Each row has a class, written after it.
[-234   55  162  -56  -75  326 -220  153  -54  469   77 -252   57  -79
  302  -70 -100 -162  -13 -343  -97  278  120 -454 -113   26 -281  -96
  128 -140 -279    8  606  -72  -20  270   12   12 -152  133  -86   47]
z496
[-167 -167  131 -369   73  456 -340  403  -54 -265  276  -48   59 -296
 -150 -100  -67 -243   29 -256   76  123 -113   64   91 -121  342 -149
 -170  -69  112 -199  135 -347  -40  -28 -356  274    8  -68  456 -192]
z598
[-185   58  253  -28 -108  313 -169   85  -24  481   65 -309  -24  -13
  288  -70  -94 -187  -18 -336 -100  226  183 -505 -178  -83 -217  -95
  100 -168 -239  -17  681 -136  -53  155   44   30 -102  128 -148  114]
z61
[-270 -128 -179 -242   30  664 -201  377   45 -288  284   -1  -60 -367
 -124  -77  326 -282  115  102  -29  131   64 -125   38 -344  -12 -175
 -314 -286  222 -270 -161 -353 -355  245 -170  -48  -45   38  830   30]
z183
[-315  186   19    3  118   -5   -2  351  -33  424 -226  -95 -196  154
   75 -189  440  -34  272  282  152  207  289 -227 -302 -272 -155   86
  -11 -304 -271 -289   -9    9   12  198 -228 -126 -209   12 -234   66]
z624
[-271   51  -32 -368   56  899 -342  260  -34 -278  306  -14  250 -405
  -63   53   28 -155   96  -56  -65  104  -52 -190  135 -194  226 -233
 -388  -98  100 -290   38 -268 -184  271 -358  -19   -4   31  632  -33]
z73
[-274  -89 -214 -244   34  669 -127  345   30 -282  296   48  -36 -330
 -171  -24  299 -275  124   58  -35  126   16 -176  102 -380  -41 -209
 -379 -322  274 -258 -172 -382 -389  207 -157  -72  -27  -10  824  -51]
z345
[-117  252 -235 -424   46  484 -122  105    1 -346  295 -120  -78 -681
 -189  141  -36 -211  308  -38  -95   60  113 -338  149 -322  433 -193
 -421 -269   81 -320 -326 -287 -217  123 -214  -77   12  239  564 -113]
z843
[-138  200  289   -5  -47  486 -118   -2  160  431 -133 -353   76   23
  421 -116  -96 -112  -30 -326  -85  174  207 -496 -205  -78  -30   33
  218  -96 -281   19  444   29   17  129   90 -101 -240  100  104   90]
z826
[-180  323  187   36  -18  508  -21  248  196  430   -1 -350   67  338
  519  -52 -140  -69 -133 -337   24   71   59 -472    6  -38 -243  -24
   17  105 -350  120  278   47   23  108  122 -143 -317   34  135 -133]
z843
[-211  -17  179  -59  -98  322 -130  187  -41  451   92 -253   57  -51
  281  -89  -70 -140  -54 -372  -95  283  136 -474 -203  -29 -346  -97
  200 -201 -200    0  570 -145  -34  233   79   29  -94  146  -32   59]
z73
[-230  -17    4 -333   79  804 -415  320  -95 -329  267   75  185 -381
  -24   44   36 -187   60  -15  -99  198  -40  -24   18 -159  229 -218
 -380  -74   21 -304   30 -220 -187  302 -411   24  -34   29  524  -10]
z598
[-263   -7   -9   17  163  -34  -46  333 -114  383 -200  -32 -128  142
  -80 -232  308  -58  272  358  143  208  267 -138 -344 -211  -64  163
 -104 -218 -178 -330   34   -7  -56  158 -289  -55 -117  -82 -204  -33]
z73
[-135  264   96  140 -111  492  -24  150  160  534  -77 -390  156  548
  547  -28 -190  -38 -119 -283   81  132   92 -476  -13    8 -310   94
   -3  133 -346   95  216  130  -81   57   81 -156 -393  -23  275 -204]
z61
[-185  110  312  -61   24  442 -204  169  102  423  -45 -338   17  -47
  345 -163  -53 -123    0 -286 -156  269  247 -450 -262 -152  -83  -59
  138 -174 -292  -59  513   30  -29  296   67  -91 -203  139   73   45]
z345
[-227   35  252  -42  -49  320 -130  144  -40  532   40 -313  120   38
  364  -90  -97 -134  -53 -382  -85  266  164 -558 -249  -50 -341 -101
  189 -164 -246    6  620  -90   -7  228   56  -30 -163  138 -118   11]
z73
[-346  275   28  -38  157   32 -103  289  -80  404 -203  -64   15  261
   16  100  365  -65  389  112  121  205  315 -369 -303 -423 -325  -25
 -177 -144 -175 -391   70  -85  -78   45 -301  -11 -312   -2 -150   61]
z598
[-153  143  298    1  -40  458 -148   -4  103  563 -146 -401   85  103
  424 -125  -96 -179  -41 -300  -92  193  239 -558 -203  -98 -126   45
  165  -68 -306   -1  638  101  -16  132   46 -116 -230   77   32   43]
z814
[-153  175 -140 -367   11  522 -109  143  -38 -306  291 -194  -72 -480
 -124  182  -23 -276  209  -39  -62   43  164 -344   71 -359  377 -209
 -393 -246   75 -317 -200 -284 -247   52 -157  -18   -2  341  553  -85]
z624
[-243   48  183  -18  -62  382 -206  167  -36  510   45 -223   98   64
  335  -58  -73 -202  -23 -346  -92  266  121 -489 -178  -31 -374  -99
  101 -132 -276    6  640  -44  -60  256   15  -11 -180  119  -52   22]
z496
[-316  159   45  -52  191  -49  -99  392  -37  404 -204  -19 -214  111
  -12 -219  427 -104  288  248  166  216  223 -168 -299 -264 -125   66
  -37 -257 -275 -313   84   28   43  206 -278  -63 -177  -62 -266   45]
z814
[-153  -99  129 -350   56  491 -396  358  -66 -295  274  -23   67 -435
 -150  -31  -54 -179  121 -255    9  135  -87   77  116 -126  351 -170
 -271  -86  112 -216   25 -377 -115   20 -416  248  -38   15  441 -137]
z598
[-343  268  -10 -102  117   45 -204  280 -147  444 -152 -127  -15  139
  -14   80  307  -51  443  134   74  253  310 -352 -219 -358 -292  -78
 -160 -136 -261 -439  144    8  -80  190 -341  -10 -296   86 -191   99]
z598
[-247  -82 -112 -282   -7  604 -190  314   52 -234  244  -39  -30 -414
  -86  -46  251 -220  129  -26  -14   97   67 -168   63 -310   66 -172
 -314 -282  161 -227 -178 -344 -251  244 -151  -57  -48  113  677    4]
z73
[-159  185  118  -70 -150  616 -240  140   48  399  -62 -277  145  267
  452  -46 -113 -176 -106 -296  -60  119   59 -288    3    1 -180  -37
 -136  114 -361    3  520   91 -111  117  -31  -44 -328   68  163  -33]
z73
[-121  256  126   96 -109  518   10  108  164  511 -103 -404  104  475
  595  -14 -193  -53 -151 -328   47  108   83 -498  -45  -12 -345   49
   49  122 -319  122  271  123  -49   74  135 -157 -382   31  120 -165]
z649
[-368  265 -123  -62  148   45 -164  294  -88  449 -139  -50   11  292
 -104   96  286  -43  434  158  139  237  233 -348 -111 -371 -338  -30
 -199  -88 -226 -414   52    8  -79  145 -371  -51 -273  -89  -83  -11]
z826
[-196   83  222   11  -73  274  -85   50  -26  475   38 -290   18   23
  300  -74  -63 -160    6 -351 -109  229  132 -581 -198  -94 -302 -116
  189 -224 -225   35  660 -121  -17  170   47  -62 -121   69 -228   36]
z843
[-218   21 -131 -341   19  816 -347  269  -56 -270  323   56  218 -427
   32    5   69 -219  113  -13 -118  154  -42 -149   40 -144  160 -271
 -338 -156   48 -290  101 -199 -212  366 -358  -63  -28   47  557   10]
z843
[-289  113   -7  -38  146    7   45  285 -116  428 -244   27 -154  228
   15 -172  413    6  290  301  120  181  217 -188 -468 -309 -237   48
  -71 -208 -173 -330   66   52   10  128 -247 -172 -194  -47 -415   18]
z814
[-229  212  -85  235   17 -213 -266  252 -121  515 -176   17  -36  -21
  218 -179  360  -94  355  225  141  255   60  -91  108  114 -217    2
  239 -234 -411 -140  238   89   59  349 -414  -83 -295  -41 -370  240]
z814
[-417  258    7  -77  150   66 -159  434 -105  439 -118  -72  -36  287
   -8   75  409  -46  391  117  128  271  290 -330 -226 -438 -415  -96
 -235 -140 -233 -412  124  -15  -77  182 -354  -43 -329   14 -129   64]
z598
[-153  187 -130  359  -35 -157 -275  212  -91  550 -244  -28  -22   66
  236 -181  328 -131  304  339  168  275  127  -27  181  177 -127  136
  229 -149 -421 -135  202  100    2  351 -388  -24 -298  -73 -273  295]
z73
[-248  -21  -74 -321   93  777 -304  338 -116 -250  313   23  201 -359
   -9  -19   55 -201   92   21 -109  157  -68 -124   84 -166  110 -285
 -298 -110   59 -279  101 -198 -189  347 -349  -62  -11   18  472  -38]
z73
[-226  164  -81  224   52 -121 -327  317 -111  479 -217   28  -99   36
  257 -201  422 -178  331  276  169  289   49   -3   96  111 -283   12
  194 -194 -430 -148  241   78   56  333 -419  -20 -334  -71 -365  271]
z183
[-226  319   65   94  -16  523   29  275  129  445  -30 -249   39  418
  514  -37 -125 -134 -176 -255   52  133  -11 -357   -8   41 -334   36
   42  161 -393  157  209  169   10  136  120 -147 -382    3  119 -138]
z496
[-246 -147 -170 -216   38  692 -216  399   22 -226  256   34  -20 -342
 -105  -37  296 -213  128   53  -71  180   39  -81  114 -360  -95 -245
 -393 -285  200 -243 -236 -398 -355  302 -178  -53  -64   52  772  -69]
z61
[-281  249   68  274  127 -154 -188  294  -65  557 -170   12   55  122
  288 -109  375 -165  336  155  109  245  140 -311  -77  -10 -312   -7
  164 -253 -409 -131  330   21   54  265 -349  -82 -288  -84 -386  159]
z843
[-168  205 -173 -386   25  576  -71  126   17 -310  236 -162  -84 -449
 -116  199   19 -220  213  -78  -24   41  103 -353   48 -424  280 -203
 -407 -234  116 -300 -285 -247 -203   41 -126  -80  -50  295  581 -129]
z496
[-210  278  209 -189  -57  635 -169   73   65  428  -86 -282  243  239
  406  -56 -132  -88  -50 -371 -104   85   84 -379 -131  -75 -114  -32
 -131  106 -297  -19  548   70  -26   33  -68 -120 -319   -1   41  -89]
z184
[-247  176   -8  151   40  -98 -221  277  -50  563 -209  -36  -68  116
  207 -212  432  -77  338  173  194  280   86 -180  -21  -44 -287  -50
  214 -289 -320 -161  286   51  100  306 -372  -92 -282  -74 -389  186]
z826
[-186   44  224  -51 -111  271 -209  142  -54  477   65 -289   62   -4
  298  -97  -88 -159   -2 -405  -78  305  126 -503 -144  -43 -292 -140
  200 -198 -272  -25  704 -107  -23  242  -30   27 -142   96 -124   57]
z73
[-250  173  263 -213   69  646 -246  172   64  443  -39 -173  277   90
  310 -143 -102 -175  -13 -338 -141  124   70 -420 -182  -80 -116  -46
 -140   47 -252  -18  571   21  -53  155 -106 -104 -258  -27   59 -115]
z649
[-130  528  197   27   88  -90  -93   91  -63  342 -236 -249 -148 -119
  301  -78  229   38  420  111  -28  109  260 -294 -204 -118  108  -66
  209 -242 -434 -235  121   -5  147  180 -187  -49 -260  151 -600  289]
z598
[-401  113  -74  -92  211  119 -101  418 -116  438 -184   -6    8  339
  -41    3  467  -39  399  219  143  239  258 -307 -381 -463 -545  -90
 -210 -135  -81 -424  -24  -74 -135  141 -270  -95 -340    2 -115  -46]
z61
[-197  201   -9  -31   84   -3  -71  218 -101  415 -285 -108 -149  170
  123 -137  268   -4  273  288  139  153  230 -131 -228 -176  -26   55
  -66 -112 -319 -298   65  106   96  148 -242  -99 -217   30 -458   52]
z624
[-265   15  -39 -372  107  842 -304  196  -80 -249  280   13  287 -361
  -29   53  -12 -166  107    6 -112   42  -25 -201   41 -225  253 -254
 -468  -75  115 -290   32 -216 -182  267 -337 -122  -11   55  500 -104]
z184
[-166  481  224   37  188 -130 -124  123  -77  364 -162 -223 -198 -124
  175  -63  229   -6  434  118  -94  245  311 -323 -281 -221   88 -115
  279 -291 -371 -344  194   -4   61  217 -150   11 -196  169 -527  258]
z496
[-252  114  240 -130   40  463 -145   81  110  511  -27 -336   52  -17
  240 -170  -59 -144    2 -278 -124  219  221 -540 -207 -167 -113  -30
   85 -136 -229  -53  528   10  -13  187   70 -139 -170   76  114  -29]
z345
[-196   80  169  -46  -97  285 -153  124  -19  470   81 -313   55  -19
  313  -31 -141 -149  -42 -374  -91  270  163 -498 -127  -14 -233  -73
  153 -152 -297    4  584  -47   14  251   50    2 -135  152  -98   18]
z624
[-113 -149  112 -313  128  410 -413  365  -40 -368  280  -33   17 -426
 -177  -75  -88 -199  126 -216   44  137 -127  123  122  -90  389 -162
 -184  -89   93 -220  -76 -359  -74   48 -359  269  -32   -1  491 -219]
z61
[-230  241  -89  245    6 -145 -226  263  -79  554 -203  -12   26  153
  279 -188  381  -89  339  217  202  210   48 -146  105   94 -262   25
  206 -185 -365 -110  257   78   81  277 -409 -102 -342 -122 -332  189]
z496
[-235 -105 -216 -281  -17  663 -205  330   20 -282  292  -18   29 -439
 -127   -6  226 -242  118   28    6  102   30 -152  168 -315   79 -213
 -435 -272  241 -253 -219 -380 -312  211 -200  -23  -49   61  872  -36]
z184
[-373  262    0 -120  197   77 -151  245  -95  396 -231  -50   14  343
  -52   89  377  -23  443  112  105  178  232 -338 -302 -511 -384 -118
 -192 -104 -119 -439  114  -51  -94   29 -331  -84 -345  -56 -272  -11]
z345
[-251  237  206 -154   15  625 -225  203   82  406  -30 -150  297  144
  390  -90 -106  -92   -7 -372 -107   85   48 -416 -113  -55 -195  -57
 -166   63 -247   22  495  -18  -56  149 -115 -129 -305  -81  111  -76]
z826
[-152  151 -214 -305   35  563 -110  140  -23 -284  260  -89    2 -530
 -201  182  -23 -271  275    7  -49   93  164 -326  120 -341  380 -148
 -493 -266  109 -313 -300 -311 -312  107 -229  -35  -21  256  671 -108]
z184
[-273  161   -7  -72  114   16  -53  337  -91  362 -230  -69 -162  216
   27 -112  366   -8  288  274  152  204  241 -200 -284 -285 -142   59
 -177 -168 -286 -332   10   15   23  116 -275 -103 -219  -64 -276   -6]
z598
[-131  442  193  -19   98  -95 -139  169 -113  416 -182 -283 -136  -92
  263  -74  228   16  404  115  -48  183  320 -310 -248 -131   90  -60
  113 -235 -438 -299  194   17   86  232 -179   -7 -233  170 -526  237]
z814
[-116  137 -205 -335   15  478  -84  170  -51 -271  235 -136  -95 -507
 -130  193    7 -199  277  -20  -63   39  132 -313   82 -379  259 -193
 -495 -261  116 -290 -343 -278 -290   86 -148  -74  -31  324  510 -142]
z814
[-121  430  147   20  127 -164 -113  137 -117  351 -197 -235 -199 -162
  216  -99  233   29  446  171  -43  174  287 -269 -244 -155   56  -86
  193 -268 -351 -310   83  -22   60  209 -158  -19 -240  181 -538  252]
z61
[-200  123  337  -50   38  483 -172   37  137  461 -123 -364   71  -41
  332 -222  -56  -99   32 -301 -125  220  225 -528 -269 -120  -81   12
  214 -199 -266  -17  517   27   13  224   37 -136 -190   91   34   29]
z73
[-212 -141 -188 -194  -10  634 -131  335   48 -237  238    6   22 -311
  -47  -52  254 -271   79   55   28   79   33 -182   17 -319  -35 -165
 -335 -275  224 -234 -222 -300 -328  231  -88  -55  -86   86  888  -47]
z61
[-149  118 -147 -308   12  526 -123  169  -56 -318  247 -138  -55 -520
 -162  198   31 -240  261  -42  -45   69  129 -321   48 -364  268 -152
 -413 -297  170 -292 -289 -367 -322   45 -162   22  -28  290  598  -76]
z183
[-265  173   38    1  121  -76  -38  346  -97  344 -223  -71 -189  221
   17 -132  322   -8  220  298  152  216  225  -71 -239 -219  -31  100
  -34 -120 -357 -305   50  100  122  145 -275  -80 -171  -57 -333   21]
z598
[-284  200   33  193  101 -206 -250  293  -56  566 -169  -40   18   44
  234 -177  332 -111  342  135  119  277  128 -222   23   35 -254   -4
  268 -257 -425 -130  312   90  140  356 -369  -82 -274  -66 -358  176]
z649
[-200  176 -172  241   56  -73 -275  260  -72  516 -217   15   33    8
  259 -197  331 -111  318  339  154  247   95  -65  101  169 -189   82
  191 -145 -401 -147  118  131   39  419 -352 -105 -344  -56 -200  242]
z345
[-169   76  -68  229  -31  -92 -347  242 -134  562 -256  -69   -2   25
  243 -238  354  -90  391  256  139  272  102  -71   80  133 -242   49
  192 -269 -361 -139  278   40   -9  366 -449  -16 -300  -56 -383  236]
z649
[-139  280  138  125  -97  518  -25  167  177  455  -46 -369   68  411
  574  -24 -192 -102 -189 -324   61  154   42 -424   42   48 -286   31
  143  113 -387  127  271  124   -9  109  127  -90 -339   37  215 -133]
z598
[-166  169  274   94  -37  385  -52   32  154  489 -150 -341   51   78
  392 -199  -41 -172  -50 -223  -56  189  229 -470 -216  -50  -56  107
  248 -148 -319   47  498  127   29  154   80 -132 -210   82   92   85]
z649
[-166  -73  142 -352  103  467 -439  431  -68 -272  301  -43   96 -452
 -148  -69  -33 -236  135 -253   -2  159  -99   87  153  -58  371 -165
 -174 -105   23 -215   76 -332  -80   90 -424  280  -14   10  491 -142]
z814
[-229  106  310  -38   43  512 -129   63  102  535  -48 -347  124   70
  316 -174  -56 -205  -14 -271 -107  236  253 -609 -296 -141 -102   25
  103 -145 -227  -34  586   39  -64  153   28 -117 -203   67  118   -8]
z624
[-150  435  218  -32  155  -52 -154   89 -122  400 -210 -234 -107 -198
  269  -94  236  -42  433  146 -102  144  318 -345 -318 -139  100 -102
  164 -274 -368 -294  177  -55   63  178 -174   -8 -228  222 -598  279]
z624
[-210 -159 -199 -237  -11  668 -132  278   18 -242  225  -49  -25 -289
 -105   24  255 -208  116   50  -28   92   67 -189   72 -415  -38 -220
 -442 -285  268 -228 -251 -398 -349  177 -117  -85  -59  102  717  -53]
z649
[-151  351  182   29  -74  535  -10  153  177  445  -57 -452   -5  427
  542   34 -185 -104 -176 -352   45  156   91 -492   23  -76 -232    5
   88  144 -395   88  322  130   30   53  133 -116 -338   41   98 -130]
z598
[-222  301  134 -109  -41  610 -118  115   75  447  -48 -170  301  301
  408  -77 -156 -178  -90 -303 -106  101   70 -406  -90    4 -105   25
  -98  127 -344   24  529   89  -70   77  -85 -141 -301  -91  149 -114]
z649
[-138  183 -241 -291   20  529  -60  138  -57 -308  250  -78 -111 -496
 -141  245    6 -287  234   15  -85  103  136 -318   67 -376  265 -208
 -467 -229   63 -303 -312 -288 -295   59 -137  -26  -45  296  562  -82]
z496
[-154    0   39 -332   96  433 -331  345  -26 -351  302   79   23 -340
 -108  -79  -59 -220   73 -194   31  126 -152  121  148  -89  371 -225
 -177  -48   26 -228    3 -256  -24   82 -391  157  -23  -53  474 -133]
z826
[-112  518  120   21   47 -138  -80   52 -124  350 -201 -280 -166 -158
  268  -32  137   21  369  162  -61  134  305 -307 -179 -106  152  -50
  196 -181 -443 -281  149   76  145  223 -140  -53 -199  194 -567  322]
z73
[-178  155 -108  284  -10 -166 -269  159  -83  539 -225  -38   20   58
  228 -169  310  -69  359  234  160  246   96 -122  112  115 -223   59
  223 -216 -327 -124  204   71   37  337 -384  -80 -307  -55 -325  210]
z649
[-137  210  235   83  -45  424  -28  243  172  541  -14 -429   68  395
  545  -41 -200 -109 -164 -386   32  158  127 -508  -62  -48 -306   -2
  141   65 -343  102  393   56    6  124  168  -79 -285   75   99 -158]
z345
[-123  519  197  -15  112 -102 -132   86  -65  280 -205 -256 -204 -183
  218   -3  275   12  426  121  -98  143  325 -257 -284 -217  175  -89
  190 -256 -377 -285  105  -58  113  168 -122  -22 -214  233 -620  372]
z826
[-122  159 -243 -411  -27  563 -113  155  -29 -364  265 -105  -74 -556
 -148  116   61 -244  288   11  -31   29  105 -333   29 -363  330 -214
 -433 -267  162 -313 -268 -327 -279   69 -227  -75  -50  233  547  -34]
z598
[-189  -95  139 -315  159  469 -361  353  -17 -244  261  -51  164 -340
 -183  -98  -41 -221  168 -223   44   83  -63  -60  124 -176  347 -176
 -249 -142  157 -188   17 -407  -93   57 -418  172  -31  -46  508 -240]
z649
[ -72  453  159   82   43 -180 -131   54  -98  344 -232 -309 -193 -111
  265  -45  203  -55  362  158  -24  154  335 -262 -224 -107  149   -3
  211 -233 -435 -279  150   18   71  166 -128   46 -216  213 -498  322]
z843
[-255  105  -83  -65   97  -10 -113  320  -85  413 -173  -35 -178   55
  -39 -269  300  -52  280  350  170  207  206  -77 -189  -91   -6  141
  -47 -185 -278 -344   43   67    5  240 -311  -43 -155  -71 -140   40]
z345
[-361  113  100  -83  201   20  -10  433  -80  384 -158  -30 -135  239
    2 -161  454  -72  277  238  114  233  264 -241 -415 -340 -221   27
  -96 -238 -249 -345  145  -31    9  126 -275 -108 -150  -95 -304  -17]
z826
[ -99  245  114  105  -92  533  -47  188  154  491  -94 -404   41  412
  562  -91 -116  -57 -120 -256   40  145   58 -388  -71   23 -318   41
   95  112 -350  103  266  157  -43  142  134 -118 -384   54   98  -95]
z843
[-167  136  285  -69  -11  445 -184    7  120  395 -116 -326  -10 -127
  346 -190  -56 -160   35 -280 -162  256  263 -467 -303 -119  -38  -10
  237 -204 -293  -50  501    3  -25  206   33 -102 -195  116   20   90]
z61
